Where the symbols take the objects:
q311 λ q105
q311 ξ q299
q311 β q670
q311 ω q286
q118 ξ q106
q118 β q864
q118 ρ q654
q118 ω q992
q210 λ q863
q210 ξ q36
q210 β q507
q210 ρ q976
q210 ω q833
q719 λ q286
q719 ξ q938
q719 β q528
q719 ω q976
q106 λ q118
q106 ξ q693
q106 β q591
q106 ρ q508
q106 ω q747
q617 ξ q72
q617 β q869
q617 ρ q992
q617 ω q881
q569 ξ q624
q569 β q120
q569 ω q664
q72 λ q617
q72 ξ q928
q72 β q416
q72 ρ q747
q72 ω q804
q602 λ q976
q602 β q36
q602 ω q96
q624 λ q569
q624 ξ q146
q624 β q893
q624 ω q105
q116 λ q598
q116 ξ q113
q116 β q723
q116 ρ q833
q116 ω q696
q672 λ q803
q672 ξ q511
q672 ρ q303
q672 ω q851
q472 ξ q695
q472 ρ q292
q472 ω q223
q695 λ q472
q695 ξ q865
q695 ρ q667
q695 ω q448
q938 λ q719
q938 β q787
q938 ω q602
q901 λ q723
q901 ρ q113
q901 ω q639
q908 λ q667
q908 ξ q696
q908 β q865
q908 ρ q670
q908 ω q12
q863 λ q747
q863 ξ q210
q863 β q928
q863 ρ q64
q863 ω q982
q693 λ q106
q693 ξ q528
q693 β q12
q693 ρ q286
q693 ω q863
q893 λ q120
q893 ξ q982
q893 β q804
q893 ρ q624
q893 ω q293
q654 ξ q508
q654 β q118
q654 ω q230
q935 ξ q293
q935 β q292
q935 ρ q664
q935 ω q118
q407 λ q833
q407 β q113
q407 ρ q96
q407 ω q783
q658 λ q865
q658 ξ q639
q658 ρ q696
q658 ω q672
q293 λ q935
q293 ξ q670
q293 β q667
q293 ρ q105
q293 ω q106
q865 λ q695
q865 ξ q658
q865 ρ q908
q865 ω q803
q639 λ q658
q639 ρ q513
q639 ω q511
q787 λ q528
q787 β q809
q787 ρ q938
q787 ω q36
q130 λ q230
q130 ξ q64
q130 β q747
q130 ω q624
q973 λ q670
q973 ξ q783
q973 β q696
q973 ρ q299
q973 ω q528
q120 ξ q893
q120 β q881
q120 ρ q569
q120 ω q935
q451 ξ q25
q451 ρ q881
q451 ω q472
q146 λ q624
q146 ξ q408
q146 β q982
q146 ω q311
q723 λ q315
q723 ξ q901
q723 ρ q116
q723 ω q658
q591 λ q864
q591 ξ q12
q591 β q448
q591 ρ q106
q591 ω q72
q416 λ q869
q416 ξ q714
q416 ρ q72
q416 ω q25
q696 λ q908
q696 ξ q513
q696 β q658
q696 ρ q973
q696 ω q303
q223 ξ q448
q223 ρ q864
q223 ω q869
q96 λ q408
q96 β q407
q96 ω q73
q783 λ q973
q783 β q513
q783 ρ q73
q783 ω q787
q303 λ q12
q303 ξ q809
q303 β q672
q303 ρ q528
q303 ω q507
q976 λ q64
q976 ξ q602
q976 β q210
q976 ω q408
q804 λ q881
q804 ξ q598
q804 β q25
q804 ρ q893
q804 ω q667
q73 λ q299
q73 β q783
q73 ω q938
q864 ξ q591
q864 β q223
q864 ρ q118
q864 ω q617
q598 λ q804
q598 ξ q116
q598 β q315
q598 ρ q982
q598 ω q908
q992 ξ q747
q992 β q617
q992 ρ q230
q992 ω q120
q286 λ q508
q286 ξ q719
q286 β q693
q286 ω q64
q809 λ q303
q809 β q511
q809 ρ q787
q809 ω q699
q699 λ q507
q699 β q894
q699 ρ q36
q699 ω q113
q881 ξ q804
q881 β q451
q881 ρ q120
q881 ω q292
q747 λ q992
q747 ξ q863
q747 β q72
q747 ρ q130
q747 ω q893
q507 λ q928
q507 ξ q699
q507 β q851
q507 ρ q210
q507 ω q116
q105 λ q664
q105 ξ q311
q105 β q293
q105 ω q508
q894 λ q851
q894 ρ q699
q894 ω q901
q528 λ q693
q528 ξ q787
q528 β q303
q528 ρ q719
q528 ω q210
q803 λ q448
q803 ξ q672
q803 ρ q12
q803 ω q714
q36 λ q210
q36 β q699
q36 ρ q602
q36 ω q407
q928 λ q72
q928 ξ q507
q928 β q714
q928 ρ q863
q928 ω q598
q833 λ q982
q833 ξ q407
q833 β q116
q833 ρ q408
q833 ω q973
q299 λ q311
q299 ξ q73
q299 β q973
q299 ω q719
q292 ξ q667
q292 β q472
q292 ρ q935
q292 ω q864
q511 λ q672
q511 ρ q809
q511 ω q894
q667 λ q292
q667 ξ q908
q667 β q695
q667 ρ q293
q667 ω q591
q25 λ q451
q25 ξ q315
q25 ρ q804
q25 ω q695
q670 λ q293
q670 ξ q973
q670 β q908
q670 ρ q311
q670 ω q693
q664 ξ q105
q664 β q935
q664 ω q654
q714 λ q416
q714 ξ q851
q714 ρ q928
q714 ω q315
q64 λ q130
q64 ξ q976
q64 β q863
q64 ω q146
q508 λ q654
q508 ξ q286
q508 β q106
q508 ω q130
q869 ξ q416
q869 ρ q617
q869 ω q451
q982 λ q893
q982 ξ q833
q982 β q598
q982 ρ q146
q982 ω q670
q408 λ q146
q408 ξ q96
q408 β q833
q408 ω q299
q12 λ q591
q12 ξ q303
q12 β q803
q12 ρ q693
q12 ω q928
q113 λ q116
q113 β q901
q113 ρ q407
q113 ω q513
q448 λ q223
q448 ξ q803
q448 ρ q591
q448 ω q416
q513 λ q696
q513 β q639
q513 ρ q783
q513 ω q809
q851 λ q714
q851 ξ q894
q851 ρ q507
q851 ω q723
q315 λ q25
q315 ξ q723
q315 ρ q598
q315 ω q865
q230 ξ q130
q230 β q992
q230 ω q569

The rows follow the links: the fewer symbols apart two objects are, the more alike their rows tend to be.

Each row is also shifted at random along 12 hidden directions that mean nothing.

Some objects, each with a row of numbers:
q973: -334,-314,-130,446,176,-349,-447,-148,-361,-51,183,541,-162,377,205,-40,94,43,-181,-81,-172,-319,52,-54,-159,482,8,12,39,-70,-694,-14,-128,-592,454,449,-357,450
q25: 1027,-379,8,-220,73,101,184,113,-195,-312,-166,490,43,446,-146,143,-207,414,61,-243,-4,12,-253,13,31,-31,135,-337,-276,244,179,-50,118,-88,478,257,152,-143
q130: 564,170,192,-10,-146,-139,680,118,36,150,151,-30,44,-237,190,-257,71,-21,112,21,287,-36,287,180,-167,-231,-129,109,64,-102,307,343,35,-50,-436,-309,-39,318
q451: 724,-279,36,43,121,-79,-194,157,0,-107,-390,-468,16,-71,-164,-373,-248,-369,404,-67,-546,-101,391,-100,193,-348,-79,-18,-255,293,-223,166,384,-1,502,-307,-148,-208
q654: -990,52,106,73,127,4,-530,-484,-83,-28,326,96,-321,-267,194,235,119,165,-150,342,251,-330,-82,-107,278,199,-76,539,383,-169,724,-564,-42,279,-604,219,-433,-220
q833: -440,-104,-318,-184,59,-179,-295,35,-268,-299,14,126,-238,482,-119,0,-197,94,-200,-494,80,-609,-338,-7,177,88,306,-258,-176,570,347,-280,-93,-184,409,269,-61,-54
q699: 574,-50,-110,-86,-274,424,-106,79,-547,-277,503,17,-202,249,81,121,319,337,-120,116,64,-32,-762,-68,-108,509,229,137,29,223,64,-155,-114,198,-251,377,310,-370
q120: 268,-306,63,-81,247,-162,-53,96,106,102,119,52,-178,58,293,256,-155,49,155,130,181,-171,-233,-23,276,303,128,328,219,-116,322,-150,240,89,-205,191,-176,-182
q693: 119,-179,-96,-187,-98,43,-510,51,-202,-58,-65,-233,-38,-41,-298,189,-49,-307,-115,388,129,-41,119,-99,-77,-135,17,366,-9,-207,-178,265,-38,37,-90,-405,88,130
q723: 54,255,-190,-163,-345,39,-264,-229,-301,-138,-147,-391,-31,-408,-268,-522,129,285,163,-524,-272,-206,-157,0,142,-25,124,-275,-98,664,456,-372,116,14,166,83,-135,-298
q928: -504,-291,275,-86,27,205,-49,189,-24,-149,108,-250,161,-19,74,177,64,-338,171,-105,249,-20,307,-84,-50,228,45,360,265,33,216,155,235,204,-42,-44,-99,-145
q714: 129,115,173,-122,-216,159,202,86,-57,-256,-154,-303,139,-153,-252,-182,81,-282,201,-311,-40,-23,344,87,-136,-362,-81,-75,-126,337,351,98,128,151,166,-212,-53,-93
q292: -162,428,349,323,279,10,489,-82,897,325,547,102,49,98,379,88,-203,-228,88,301,-413,311,-412,-78,-16,94,-323,-8,-164,-392,244,-335,-131,72,337,380,105,97
q303: -646,449,-187,-208,-506,575,512,46,376,34,-155,-586,213,36,83,-462,-424,-46,-288,67,262,603,253,-320,-436,392,-313,-316,-196,-125,684,-462,-466,-84,-86,54,592,41
q864: -574,-87,259,-94,140,-226,-85,-142,201,-253,-640,415,-89,-414,64,406,-167,-247,114,-71,-152,106,764,331,8,-483,-179,143,367,6,160,148,147,54,171,11,-312,-1
q658: 261,-34,-458,-165,-361,198,-229,-6,159,-53,-443,-519,96,182,-399,149,-68,-255,124,-133,310,87,-204,-205,-80,288,70,-249,-226,35,389,-321,-95,-106,184,-244,-174,-150
q407: 3,56,-306,12,219,-40,126,66,-322,-23,-212,150,-37,235,13,-187,-274,75,-30,-369,-88,-190,294,254,-16,60,260,-236,169,432,7,-197,-43,-305,-7,442,163,25
q106: -130,-244,-72,-488,-166,-172,-189,-2,-127,-283,-625,210,-119,-56,-323,391,-242,-120,-37,137,579,-100,307,126,-37,-274,47,228,156,-148,498,204,5,-41,-79,-361,-295,153
q639: -984,-170,-221,-32,60,-106,57,137,313,-17,-521,46,128,174,-459,676,-52,-535,452,-103,42,33,-243,150,-41,-388,47,-265,-230,-64,111,169,110,-116,593,-281,-331,111
q293: 440,-76,-156,-163,205,-144,53,3,270,79,-471,226,104,259,-2,219,-469,-46,-95,25,321,112,393,101,-17,86,47,-70,133,-272,10,-54,-21,-237,-2,59,-30,230
q901: -47,74,-81,59,411,331,-188,148,119,119,93,-110,272,459,-464,646,259,-144,118,-7,150,120,-479,53,332,-97,389,-90,94,-60,-560,-19,178,534,-325,-39,176,-486
q223: 260,-158,331,265,-175,95,129,-190,75,11,48,318,-106,-433,691,-99,253,439,-126,174,-288,507,233,-159,-134,423,-383,51,232,-262,-324,-100,-126,23,-43,325,71,-171
q472: 681,217,103,249,325,151,-16,-109,271,-49,27,-42,113,267,-238,61,-212,-509,210,174,-313,28,-10,14,9,-238,-165,-3,-162,-115,146,-228,68,79,292,168,-218,-41
q863: 306,-145,21,-308,-526,-83,175,55,-533,-288,194,45,-205,-192,196,-417,43,261,-15,-202,293,-295,8,1,-241,320,10,214,71,336,762,30,-13,-272,-90,76,-107,156
q96: -139,-144,-215,393,74,-581,31,174,255,244,-106,-231,-247,-285,513,192,342,-449,180,-320,-267,-315,-10,135,62,-49,92,-86,22,117,-635,455,99,-249,173,-292,-293,194
q804: 103,170,157,-402,-135,-410,-133,72,711,127,-201,-115,-51,-681,42,411,370,277,74,-356,127,159,-299,119,483,-141,250,-20,283,-43,-225,189,387,635,-393,-394,-231,-386
q938: -1099,-2,-107,229,-290,-38,-36,-287,-685,2,258,280,-93,-61,52,-547,192,473,-97,277,-43,-134,-121,-82,-191,147,-121,47,-161,-71,-80,-37,-200,-394,-181,116,-190,309

Complete each set of four: the symbols that take the first to the second take the third to the fourth, perhaps in another order.
Answer with the object's name.
177,299,90,430,163,-283,82,-40,118,312,449,-135,34,85,355,-399,269,-95,-149,-317,160,-353,343,-112,110,291,22,-9,135,-67,-328,-107,-39,-87,-355,15,-322,249
: -49,229,-23,-135,-127,-293,93,48,33,-78,-76,311,46,-20,-229,-3,259,256,84,-525,14,-100,-259,346,89,-165,269,-294,-44,300,-194,163,164,7,169,102,-205,77
:: 111,220,-3,275,853,294,-55,-79,139,511,113,-231,467,404,-302,120,-485,-577,-98,275,106,63,634,67,73,-154,148,118,219,-351,-267,-254,-120,-27,-337,179,328,267
: q696

6,197,293,-51,-112,244,151,47,607,-22,233,56,74,183,127,462,-23,-149,-233,333,319,358,-265,-195,-134,197,-265,149,-13,-503,228,-89,-187,374,-63,-34,125,-51
: -260,-249,324,-206,-63,369,181,83,116,-56,151,-181,177,-181,3,266,133,14,250,48,343,238,-134,-126,57,164,-28,263,118,-126,522,-45,251,397,-238,-89,-52,-312
:: 202,-209,-58,-239,-265,-198,-97,-10,-205,-50,146,-187,-141,-454,151,-291,-50,149,386,-442,-199,-200,-303,32,31,449,135,185,58,428,790,-200,235,-254,365,237,-292,-10
: q865

-710,227,80,-208,-111,4,-266,-213,-231,31,-303,-111,236,-481,-333,-168,-40,-54,-65,111,315,100,824,155,-77,-169,-4,315,453,-148,84,28,-2,50,-523,-167,-197,254
: -213,-49,-50,38,-41,79,167,120,-404,-52,138,139,66,417,-149,-105,150,85,-198,-51,416,-245,138,-7,-92,-69,126,-73,-127,24,-218,194,-73,-52,-317,-219,65,179
:: 692,401,-128,-161,-102,-158,-4,124,346,323,65,-672,53,-300,66,-492,-4,82,-118,-299,-70,6,53,-118,253,89,173,-145,25,124,-265,50,98,191,-313,-275,184,-65
: q299

-9,-208,119,172,356,28,340,125,-163,67,681,383,-85,223,143,510,264,-99,-42,108,6,-180,-596,151,-88,-251,138,145,-73,-29,-161,372,-74,2,-2,119,385,190
: -278,466,50,192,149,86,425,-88,-155,265,78,133,237,-151,-216,-42,101,-182,83,264,40,120,257,404,-286,-438,-10,67,184,-181,-41,146,-160,-93,-467,96,31,394
:: 261,623,0,173,196,-162,-29,-242,258,131,24,481,187,-76,-164,302,211,-28,-122,-299,-99,182,55,430,-94,-129,106,-202,339,-18,-357,-210,-179,30,6,490,-127,234
: q113

-100,273,-386,106,1,-288,263,-124,-69,-21,-180,367,-179,195,-119,96,-90,-88,-65,-174,10,-312,-193,282,-153,-302,36,-397,-235,172,266,-61,-292,-439,249,115,-185,416
: -13,146,60,-40,-103,-27,-57,14,-228,81,-28,-640,16,-419,-6,-852,-100,7,-27,43,-219,-159,571,-180,152,-429,-128,128,-168,179,-86,186,162,83,-252,-541,193,-26
:: -497,148,17,-1,-341,342,-113,153,-5,-90,15,-823,142,-4,60,-491,42,-345,-59,-181,193,25,476,-279,-113,450,-20,94,80,204,66,-82,27,184,-270,-196,66,-257
: q292

295,343,-205,-358,-171,183,56,-92,88,-239,-288,83,-60,153,-113,163,-351,-41,-575,-60,397,37,318,28,-242,-101,-107,-182,78,57,571,-252,-521,20,-79,85,397,96
: 277,-176,176,-46,22,73,141,-20,-661,-58,351,139,46,69,-85,-558,-36,384,-5,247,-39,-208,17,-66,-4,-211,-62,257,-159,49,82,191,123,-115,-187,-129,145,164
:: -193,-563,-143,345,-40,212,-166,215,-170,-58,217,-422,-176,165,239,347,26,-943,372,396,-171,-42,-135,-98,-449,551,-125,510,67,-89,153,129,-88,-349,463,177,-159,85
: q210

-359,-179,167,-270,242,-9,84,194,384,52,-405,44,294,260,-94,85,-269,184,17,-290,461,218,421,-88,310,142,181,-143,188,-196,-237,8,309,236,-166,-126,-2,-241
: -823,550,185,322,-233,136,-298,-180,-85,-91,267,-87,189,28,-205,-229,364,-269,-138,60,101,61,279,-71,-238,193,-170,224,133,-159,-270,-122,-105,131,-213,54,-355,139
:: 446,-91,237,-420,-159,-193,22,-23,-37,-493,-234,583,-293,-253,175,488,227,374,-182,-425,275,-62,68,307,60,-180,96,-13,333,303,282,143,52,288,-84,86,-130,-225
: q696

-542,139,146,-187,25,185,76,188,395,412,-26,-637,523,-69,-65,-495,-111,194,58,-165,230,432,361,-276,289,386,176,-97,145,-225,-435,-103,283,358,-454,-226,181,-245
: -84,-186,340,177,-323,2,185,275,147,-183,603,40,-38,206,434,-148,439,119,-200,-126,55,64,-345,-336,-183,454,-183,57,-243,-148,-440,347,21,125,209,-135,59,3
:: 193,-460,59,29,250,55,-31,-165,-830,-38,182,670,35,69,-180,29,-95,280,-55,381,-79,-45,76,126,-233,-194,25,269,-21,-136,-124,276,-130,-470,65,200,236,443
: q311

71,54,-25,53,213,-250,-538,-27,-24,-269,139,-13,-172,707,-246,70,-75,-375,-141,-268,432,-872,-22,-115,320,122,209,142,-26,161,283,-306,178,103,87,1,-735,-43
: 133,-24,260,-247,-178,-158,242,36,-79,-203,-134,502,-119,-76,195,-161,116,652,-167,48,242,47,182,115,47,-150,-16,-12,147,-77,-199,273,205,192,-406,-159,-60,-105
:: -2,154,259,-95,-169,268,325,-10,258,202,32,59,308,-496,202,71,23,131,-30,217,123,769,307,55,-304,261,-170,126,309,-426,-32,79,-186,74,-272,143,368,114
: q667

320,-566,-134,-190,-79,-255,-305,-94,-265,54,-55,190,-344,-702,227,687,261,108,4,192,91,-59,-244,144,-19,-52,99,367,322,-44,148,347,-84,-175,-146,-184,80,149
: 68,-200,75,-33,-58,203,-115,298,-275,-214,602,-411,-41,543,-80,-386,-93,-295,-171,192,23,-360,-242,-420,-92,106,-44,206,-451,72,-3,208,52,-29,228,-234,225,34
:: -514,-354,-177,-116,-283,-18,91,267,-388,-241,147,133,-226,293,2,140,199,146,14,44,205,-249,-543,24,-148,127,133,56,-196,129,-8,316,-8,-104,69,-120,36,20
: q113

626,-196,-26,-85,-329,-34,-62,-169,-174,90,-70,195,161,-496,-113,-145,212,630,176,-2,-304,448,-372,-57,-37,187,-30,-130,-115,-108,-219,15,68,-145,276,82,67,61
: -164,315,188,-148,-135,-452,-30,4,403,225,-28,-86,-75,-405,63,-358,204,448,52,-8,-113,-42,-165,-12,447,-276,16,-32,-51,-125,-463,218,434,348,-395,-445,-281,-116
:: -152,-264,-126,28,337,514,61,14,-102,-202,-494,461,223,445,-75,683,-164,41,-217,-38,120,427,474,134,-149,-58,120,-316,232,-26,-416,-74,-299,58,15,369,581,-283
: q670

293,-136,85,21,281,20,-159,-140,-425,-267,223,320,-381,136,211,-114,-123,339,-321,55,-376,-444,-63,-63,185,-336,5,45,-139,344,123,-128,-48,77,75,176,291,-188
: 275,624,170,21,64,155,90,-188,80,83,366,199,104,-162,-107,-160,0,112,-449,167,-192,240,167,112,-204,-325,-164,-9,47,-104,-262,-20,-349,160,-227,132,480,253
:: 892,697,304,9,-267,13,-23,-74,-194,-482,153,382,-54,440,-352,-468,259,357,-398,-72,91,-269,6,85,63,-383,-123,-183,-179,169,-322,3,91,508,-304,-53,-244,-184
: q803

-592,281,6,-73,345,194,6,60,115,-146,-44,-24,-22,214,156,122,-101,-42,-580,-441,-9,-85,585,96,95,-294,182,-276,200,376,-401,-97,-248,327,-171,116,669,-257
: -99,384,-148,-137,-614,-251,-588,-48,-142,-415,-178,-18,-163,-250,-662,33,503,-144,-114,-39,-186,-201,-328,136,-88,-576,-58,-49,-240,187,-371,383,36,193,217,-550,-353,105
:: -258,35,-346,-165,-137,-373,-216,43,539,-19,-185,-160,-129,320,-125,298,-257,-370,-215,-84,295,-273,-346,-181,25,78,-2,-219,-321,-132,410,-128,-184,-201,444,-279,-210,297
: q598

482,-36,-390,-294,-220,27,-163,155,-351,-179,-232,-109,-118,40,-247,-142,-78,270,133,-236,-151,-116,-468,145,35,56,301,-248,-132,512,78,-35,113,-90,174,79,114,-226
: 268,281,88,240,126,-116,303,79,204,362,130,174,425,37,-202,179,84,-438,421,59,55,315,45,388,-317,119,60,96,228,-370,-198,154,52,-208,19,281,-323,528
:: 500,129,-257,-341,-545,-413,-303,151,587,81,-384,-430,8,-321,-537,226,203,-231,232,-20,111,70,-598,-74,71,-193,68,-104,-244,-268,-112,379,161,88,274,-846,-381,149
: q591

-10,-286,217,-221,-76,-35,54,-168,-413,-464,-323,448,-194,-464,61,-28,-61,291,312,-243,-288,-123,253,314,83,-283,-38,92,170,456,743,-69,225,-20,242,272,-248,-228
: 604,235,-97,112,-310,-217,30,38,386,-44,-71,124,135,519,-155,64,78,-211,-85,-94,492,26,-100,-110,-254,448,-110,-228,-117,-332,-26,-40,-134,-203,260,0,-489,396
:: 405,-218,33,41,-123,-200,106,-1,457,100,-233,-105,59,-288,92,281,36,-267,337,-20,-107,228,-72,-44,-58,50,-135,-11,-73,-228,97,122,148,-140,443,-173,-304,123
: q507

206,31,165,70,-202,218,125,3,322,-130,-251,55,44,111,142,-40,-6,146,-193,174,85,384,302,-235,-83,48,-335,-195,-49,-276,-196,-54,-133,191,9,-100,58,-193
: 99,-62,396,-33,92,291,186,56,-224,-159,-193,342,311,257,-297,-126,40,263,91,61,262,249,498,56,66,-199,-11,14,119,-175,-329,125,264,304,-367,-67,-103,-196
:: 159,366,-150,-277,20,17,-306,-206,275,-187,-500,-92,-53,76,-263,-422,-633,176,-327,-235,-476,35,300,-142,172,-355,-140,-495,-316,327,180,-438,-170,-69,599,92,324,-114
: q591

34,-94,116,-314,-11,66,-231,17,-531,-272,-73,248,21,-315,-310,246,279,263,27,-192,-75,30,51,372,21,-289,323,166,313,339,-295,361,178,264,-177,77,186,-203
: -360,-11,-98,-204,316,-79,238,-5,-233,205,19,422,219,235,-360,224,-27,348,58,-155,356,-156,-151,319,167,-316,394,-182,63,30,-9,115,67,-24,-311,59,143,158
:: -55,186,86,-172,-454,-34,428,-130,-104,-34,-237,402,156,-756,-233,121,404,275,320,-137,-43,451,-71,425,-379,-329,-127,-101,113,32,291,316,-39,-106,35,12,-85,235
: q210

